Below is a small trained network, with its code and all its weights. Each question gives an input and a class and asks what happens when units are switched off, that is, made to give their printed mean instead of their output.

import numpy as np


def w(rows, s, z=0):
    codes = np.array(rows[::2]) - 128.0
    scale = np.full(codes.shape[1], s)
    scale[-1] = z or s
    return codes * scale


def norm(h):
    return h / np.sqrt((h * h).mean(-1, keepdims=True) + 1e-5)


def f(y):
    return np.maximum(y, 0)


def log_softmax(a):
    a = a - a.max(-1, keepdims=True)
    return a - np.log(np.exp(a).sum(-1, keepdims=True))


def net(x, mask):
    res = np.array(x, float).reshape(1, 8) / 4 @ E
    u = 0
    for l in range(4):
        y = f(norm(res) @ A[l][:, :-1].T + A[l][:, -1])
        res = res + np.where(mask[u : u + 8], y, B[l][:, -1]) @ B[l][:, :-1]
        u += 8
    return log_softmax(norm(res)[-1] @ U[:, :-1].T + U[:, -1])


A, B = {}, {}
E = w([
[125,123,128,129,129,128,126,126,130],'x0',
[131,23,117,104,153,220,192,157,151],'x1',
[126,126,131,135,128,127,132,121,133],'x2',
[188,170,148,38,144,176,129,59,228],'x3',
[52,182,35,181,2,186,88,198,199],'x4',
[131,132,125,128,130,126,131,133,127],'x5',
[129,122,122,136,129,124,124,125,136],'x6',
[119,131,138,125,128,142,126,119,122],'x7',
],0.014)
A[0] = w([
[127,19,96,122,144,254,233,161,136,156],'L0N1',
[91,75,66,180,133,121,97,143,11,232],'L0N2',
[176,165,114,77,153,100,83,59,185,68],'L0N3',
[80,115,58,208,25,197,102,189,103,2],'L0N4',
[135,117,144,54,156,116,114,55,165,136],'L0N5',
[67,215,40,164,60,175,99,135,153,57],'L0N6',
[102,195,71,150,25,200,128,168,209,53],'L0N7',
[135,180,139,89,134,78,90,69,169,23],'L0N8',
],0.011,0.0064)
B[0] = w([
[100,9,69,73,164,160,186,202,198,248],'L0N1',
[138,25,178,182,128,59,117,145,54,221],'L0N2',
[114,141,188,96,88,186,157,177,95,175],'L0N3',
[80,168,112,185,51,110,172,210,202,213],'L0N4',
[238,184,159,138,123,127,168,131,121,183],'L0N5',
[127,122,76,153,212,143,219,82,131,209],'L0N6',
[142,103,38,115,113,162,20,81,101,224],'L0N7',
[124,126,179,85,151,148,147,150,116,159],'L0N8',
],0.011,0.015)
A[1] = w([
[11,186,55,231,59,110,152,204,129,122],'L1N1',
[170,50,92,50,174,102,90,163,202,88],'L1N2',
[155,179,157,216,76,45,59,109,67,26],'L1N3',
[201,251,105,136,115,186,37,5,120,50],'L1N4',
[132,115,74,200,166,104,172,116,180,3],'L1N5',
[94,115,173,91,163,138,145,197,190,98],'L1N6',
[165,184,100,26,165,178,81,49,218,192],'L1N7',
[140,54,58,164,103,215,136,107,103,4],'L1N8',
],0.011,0.0048)
B[1] = w([
[213,199,105,87,138,174,193,133,192,249],'L1N1',
[113,128,97,118,121,170,139,74,54,218],'L1N2',
[192,122,156,97,53,206,123,51,66,176],'L1N3',
[113,158,115,223,179,37,98,168,175,185],'L1N4',
[173,161,152,102,71,174,138,91,75,170],'L1N5',
[129,208,162,110,147,125,118,128,69,184],'L1N6',
[146,126,41,117,183,193,8,129,175,225],'L1N7',
[77,126,174,139,124,71,93,153,108,210],'L1N8',
],0.015,0.011)
A[2] = w([
[105,249,155,158,121,113,100,119,136,161],'L2N1',
[125,93,85,90,178,133,75,70,176,91],'L2N2',
[141,152,160,68,186,157,141,74,145,38],'L2N3',
[184,169,231,160,110,89,80,114,99,63],'L2N4',
[159,127,88,104,153,149,169,84,148,185],'L2N5',
[100,78,177,116,146,72,174,104,50,21],'L2N6',
[164,224,148,147,64,78,133,104,135,2],'L2N7',
[89,141,89,111,75,176,164,91,56,209],'L2N8',
],0.016,0.0074)
B[2] = w([
[183,169,130,122,174,26,199,131,104,193],'L2N1',
[152,191,84,135,109,204,31,61,87,206],'L2N2',
[157,117,116,79,165,204,202,175,135,187],'L2N3',
[90,147,185,38,33,73,62,184,230,219],'L2N4',
[142,116,175,135,148,115,206,147,60,249],'L2N5',
[46,104,127,224,122,90,78,77,49,212],'L2N6',
[144,155,49,143,128,215,248,40,23,160],'L2N7',
[89,150,201,176,37,62,144,131,133,241],'L2N8',
],0.014,0.011)
A[3] = w([
[154,169,1,149,113,190,80,128,174,133],'L3N1',
[113,66,133,186,214,95,131,86,114,96],'L3N2',
[192,199,147,116,177,51,119,91,242,74],'L3N3',
[64,110,52,105,167,140,59,203,205,167],'L3N4',
[164,163,212,78,78,60,43,125,104,97],'L3N5',
[167,214,103,221,136,104,123,106,59,23],'L3N6',
[65,127,64,185,155,122,150,188,68,135],'L3N7',
[130,173,69,232,191,51,63,108,188,2],'L3N8',
],0.014,0.0091)
B[3] = w([
[41,44,240,100,148,122,26,88,139,253],'L3N1',
[106,92,132,159,232,99,160,177,29,165],'L3N2',
[131,146,160,134,201,12,170,228,118,187],'L3N3',
[117,142,126,136,56,143,47,63,196,205],'L3N4',
[67,152,155,120,37,123,5,103,169,213],'L3N5',
[243,171,55,172,170,88,168,33,86,167],'L3N6',
[147,168,133,144,203,40,119,158,171,219],'L3N7',
[175,181,78,200,238,79,43,150,175,166],'L3N8',
],0.014,0.012)
U = w([
[81,110,236,189,26,23,67,73,71,234],'0',
[218,240,233,25,177,40,143,206,121,2],'1',
[195,215,62,210,55,69,226,44,67,183],'2',
[207,234,56,199,204,55,39,82,200,98],'3',
[45,3,199,187,209,52,196,165,8,52],'4',
[208,89,139,42,246,230,188,142,69,117],'5',
[43,50,54,205,57,105,209,233,233,123],'6',
[48,69,52,51,99,220,31,63,183,166],'7',
],0.019,0.0065)

Each question gives the input, the list of numbers given to net, and the class t.
The units are the neurons (one row each of A and B). Each row of codes is followed by its name. A weight is (code - 128) times the scale printed after its matrix; where a second scale follows, it is the last column's (A, B and U).
mask holds one flag per neuron, layer by layer. A switched-off neuron (its flag False) gives its mean, the last column of its row in B, instead of its output. The means were averaged over made-up inputs and are rounded, as every weight is.
A unit's drop is (log p(t) with every unit on - log p(t) with that unit switched off) / (log p(t) with every unit on - log p(t) with every unit switched off).
The circuit of an input: a set's keep is (log p(t) with only the set's units on - log p(t) with every unit switched off) / (log p(t) with every unit on - log p(t) with every unit switched off). Starting from the 12 units with the biggest drops (on a tie, the unit counted first), units are removed one at a time, each time the one whose removal leaves the highest keep (on an exact tie, the one counted first), for as long as the keep stays at least 0.8.
circuit, biggest first: the units of the circuit, biggest drop first
unit that matters most: the unit with the biggest drop
k most important neurons: the k neurons with the biggest drops, biggest first
top k neurons in layer l: the k neurons of layer l with the biggest drops, biggest first
drop when u is switched off: that unit's drop, to one decimal
input [-5,0,-1,-8,7,-5,1,-2], class 2: unit that matters most	L0N1
input [6,-3,8,-1,8,-4,-2,4], class 2: circuit, biggest first	L1N1; L1N7
input [2,4,-4,0,0,-4,-7,-6], class 4: 2 most important neurons	L1N7; L0N4
input [-6,0,-1,3,-2,-6,1,0], class 1: top 3 neurons in layer 0	L0N1; L0N2; L0N7
input [-7,8,1,2,-1,-6,7,-3], class 5: 3 most important neurons	L0N2; L0N7; L0N4
input [2,-2,5,3,-4,6,2,-4], class 1: 2 most important neurons	L0N1; L0N2
input [-1,1,-3,0,-4,-5,4,6], class 4: top 2 neurons in layer 0	L0N7; L0N4
input [-6,-3,6,3,-2,-6,5,2], class 1: top 2 neurons in layer 0	L0N2; L0N1
input [-2,8,-1,-8,1,4,3,1], class 6: 2 most important neurons	L0N4; L2N5
input [-2,0,-7,8,0,1,3,3], class 1: 2 most important neurons	L0N3; L0N1
input [8,-4,-4,1,8,-4,-8,-5], class 3: 2 most important neurons	L0N7; L0N1
input [1,-3,-7,1,-4,-8,-5,6], class 1: 3 most important neurons	L0N2; L0N1; L0N7
input [-1,1,-1,7,3,-2,-8,-7], class 7: 2 most important neurons	L1N7; L3N1
input [6,-4,-7,8,-1,4,6,-6], class 1: circuit, biggest first	L0N3
input [1,8,7,1,-2,4,-1,-2], class 5: top 2 neurons in layer 0	L0N2; L0N1
input [8,1,5,-5,5,4,-6,4], class 6: top 2 neurons in layer 0	L0N4; L0N5
input [6,4,-4,2,-1,3,6,-3], class 5: 2 most important neurons	L0N2; L0N7
input [-7,0,2,8,0,-8,1,7], class 1: 3 most important neurons	L0N1; L0N3; L0N5
input [5,0,-8,-8,4,-3,-2,-4], class 2: 2 most important neurons	L0N1; L1N1
input [2,1,4,3,-5,4,-7,8], class 5: unit that matters most	L0N2
input [5,7,5,1,2,3,8,-8], class 7: top 2 neurons in layer 2	L2N2; L2N1
input [-3,-2,2,-8,-8,-1,-4,4], class 0: 4 most important neurons	L0N1; L2N4; L0N6; L1N3
input [7,-7,4,-2,1,6,2,0], class 2: drop when L2N7 is switched off	0.2
input [-5,2,0,2,3,0,4,8], class 7: drop when L0N7 is switched off	3.9
